Below is a small trained network, with its code and all its weights. Each question gives an input and a class and asks what happens when units are switched off, that is, made to give their printed mean instead of their output.

import numpy as np


def w(rows, s, z=0):
    codes = np.array(rows[::2]) - 128.0
    scale = np.full(codes.shape[1], s)
    scale[-1] = z or s
    return codes * scale


def norm(h):
    return h / np.sqrt((h * h).mean(-1, keepdims=True) + 1e-5)


def f(y):
    return y / 2 * (1 + np.tanh(0.7978845608 * (y + 0.044715 * y**3)))


def log_softmax(a):
    a = a - a.max(-1, keepdims=True)
    return a - np.log(np.exp(a).sum(-1, keepdims=True))


def net(x, mask):
    res = np.array(x, float).reshape(1, 3) / 4 @ E
    u = 0
    for l in range(4):
        y = f(norm(res) @ A[l][:, :-1].T + A[l][:, -1])
        res = res + np.where(mask[u : u + 7], y, B[l][:, -1]) @ B[l][:, :-1]
        u += 7
    return log_softmax(norm(res)[-1] @ U[:, :-1].T + U[:, -1])


A, B = {}, {}
E = w([
[134,176,145,126,93,100],'x0',
[81,77,157,144,129,42],'x1',
[82,92,59,69,1,143],'x2',
],0.01)
A[0] = w([
[61,114,173,94,190,78,95],'L0N1',
[196,205,159,44,100,170,2],'L0N2',
[107,255,184,147,39,107,63],'L0N3',
[161,108,168,32,174,156,157],'L0N4',
[101,87,91,177,178,187,72],'L0N5',
[5,179,66,137,179,132,41],'L0N6',
[157,182,75,101,122,133,115],'L0N7',
],0.0072,0.0064)
B[0] = w([
[150,112,171,138,144,167,227],'L0N1',
[141,125,115,153,137,204,165],'L0N2',
[221,92,75,137,150,6,202],'L0N3',
[112,60,147,161,160,119,249],'L0N4',
[184,159,94,201,143,107,145],'L0N5',
[117,143,164,156,86,102,44],'L0N6',
[61,121,179,168,148,90,194],'L0N7',
],0.012,0.0018)
A[1] = w([
[215,219,116,95,94,205,121],'L1N1',
[26,107,207,195,39,7,99],'L1N2',
[69,159,146,223,163,178,105],'L1N3',
[162,177,158,125,211,135,142],'L1N4',
[182,149,192,142,71,215,156],'L1N5',
[34,68,128,92,41,78,255],'L1N6',
[116,206,254,74,43,112,150],'L1N7',
],0.0082,0.0031)
B[1] = w([
[30,90,210,224,152,189,177],'L1N1',
[99,98,150,253,77,224,200],'L1N2',
[98,122,211,57,64,32,189],'L1N3',
[73,104,144,77,53,105,240],'L1N4',
[107,94,186,160,67,39,157],'L1N5',
[139,184,186,56,200,222,255],'L1N6',
[165,74,34,104,169,6,145],'L1N7',
],0.0062,0.0061)
A[2] = w([
[55,106,140,252,109,146,150],'L2N1',
[99,69,139,44,84,140,252],'L2N2',
[74,110,76,65,49,178,159],'L2N3',
[137,222,131,176,62,103,173],'L2N4',
[175,119,134,161,58,86,162],'L2N5',
[144,235,97,139,80,163,104],'L2N6',
[89,59,74,79,193,172,201],'L2N7',
],0.011,0.0022)
B[2] = w([
[97,130,141,205,150,230,251],'L2N1',
[189,98,118,88,172,198,234],'L2N2',
[125,105,183,119,90,94,253],'L2N3',
[252,19,112,191,136,82,155],'L2N4',
[148,97,94,83,176,145,152],'L2N5',
[131,78,182,114,138,163,152],'L2N6',
[184,45,128,137,92,36,215],'L2N7',
],0.011,0.0062)
A[3] = w([
[46,165,106,85,139,132,91],'L3N1',
[67,136,75,38,48,135,56],'L3N2',
[127,181,213,37,167,139,214],'L3N3',
[140,238,190,116,143,78,62],'L3N4',
[144,105,230,220,192,54,2],'L3N5',
[249,59,124,116,138,126,180],'L3N6',
[81,2,107,82,174,181,192],'L3N7',
],0.0096,0.0041)
B[3] = w([
[184,70,108,108,121,74,115],'L3N1',
[182,94,187,78,103,54,130],'L3N2',
[44,122,149,105,133,92,204],'L3N3',
[156,5,188,72,105,59,143],'L3N4',
[164,108,97,76,76,148,234],'L3N5',
[111,160,83,147,181,94,246],'L3N6',
[144,182,111,177,115,121,255],'L3N7',
],0.013,0.0094)
U = w([
[85,26,246,30,69,51,199],'0',
[79,105,196,239,97,205,225],'1',
[212,47,36,191,186,29,183],'2',
[33,206,69,165,234,48,169],'3',
[70,213,54,85,37,131,2],'4',
[67,200,55,93,45,125,2],'5',
[93,251,73,91,22,119,2],'6',
],0.013,0.0095)

Each question gives the input, the list of numbers given to net, and the class t.
The units are the neurons (one row each of A and B). Each row of codes is followed by its name. A weight is (code - 128) times the scale printed after its matrix; where a second scale follows, it is the last column's (A, B and U).
mask holds one flag per neuron, layer by layer. A switched-off neuron (its flag False) gives its mean, the last column of its row in B, instead of its output. The means were averaged over made-up inputs and are rounded, as every weight is.
A unit's drop is (log p(t) with every unit on - log p(t) with that unit switched off) / (log p(t) with every unit on - log p(t) with every unit switched off).
The circuit of an input: a set's keep is (log p(t) with only the set's units on - log p(t) with every unit switched off) / (log p(t) with every unit on - log p(t) with every unit switched off). Starting from the 12 units with the biggest drops (on a tie, the unit counted first), units are removed one at a time, each time the one whose removal leaves the highest keep (on an exact tie, the one counted first), for as long as the keep stays at least 0.8.
circuit, biggest first: the units of the circuit, biggest drop first
unit that matters most: the unit with the biggest drop
top k neurons: the k neurons with the biggest drops, biggest first
top k neurons in layer l: the k neurons of layer l with the biggest drops, biggest first
drop of u: that unit's drop, to one decimal
input [0,5,-1], class 1: circuit, biggest first => [L1N2]
input [-2,-5,-5], class 0: top 2 neurons in layer 1 => [L1N3 L1N2]
input [0,0,-3], class 3: top 4 neurons => [L1N4 L2N2 L1N6 L2N3]
input [-5,2,4], class 2: circuit, biggest first => [L3N6 L2N2]
input [-3,3,-4], class 0: circuit, biggest first => [L2N4 L3N5]
input [-2,3,-3], class 3: top 2 neurons => [L0N7 L1N2]
input [-8,-4,7], class 2: top 2 neurons => [L2N7 L2N2]
input [-3,0,1], class 3: circuit, biggest first => [L3N6 L3N5]
input [3,-8,-8], class 0: top 3 neurons in layer 1 => [L1N2 L1N3 L1N4]
input [-5,-1,1], class 2: top 2 neurons => [L2N7 L1N2]
input [-3,-2,-4], class 0: top 3 neurons => [L1N2 L0N5 L1N3]
input [-4,1,2], class 2: top 2 neurons => [L2N7 L0N7]
input [-8,-6,-8], class 0: top 4 neurons => [L1N3 L2N2 L2N4 L1N2]
input [1,3,3], class 3: top 3 neurons in layer 2 => [L2N1 L2N7 L2N2]
input [-2,0,3], class 3: unit that matters most => L1N6
input [8,2,-6], class 2: top 2 neurons => [L1N6 L2N4]
input [8,1,7], class 2: top 2 neurons => [L0N3 L2N4]
input [6,5,1], class 2: top 2 neurons => [L0N3 L0N4]
input [-8,4,7], class 2: top 2 neurons in layer 3 => [L3N6 L3N7]
input [2,-3,6], class 0: unit that matters most => L2N3
input [-2,3,0], class 3: top 2 neurons in layer 1 => [L1N1 L1N2]
input [-4,-2,1], class 2: top 2 neurons => [L1N2 L2N7]
input [2,1,0], class 3: top 3 neurons in layer 3 => [L3N6 L3N5 L3N4]
input [6,7,-4], class 1: top 2 neurons => [L1N2 L2N1]
input [-1,2,1], class 3: top 2 neurons => [L1N6 L0N7]
input [-1,-3,1], class 3: top 2 neurons in layer 0 => [L0N7 L0N4]
input [6,-8,2], class 1: circuit, biggest first => [L1N1]
input [6,6,-2], class 1: top 2 neurons => [L1N2 L2N1]
input [7,-2,0], class 2: drop of L1N5 => 0.0
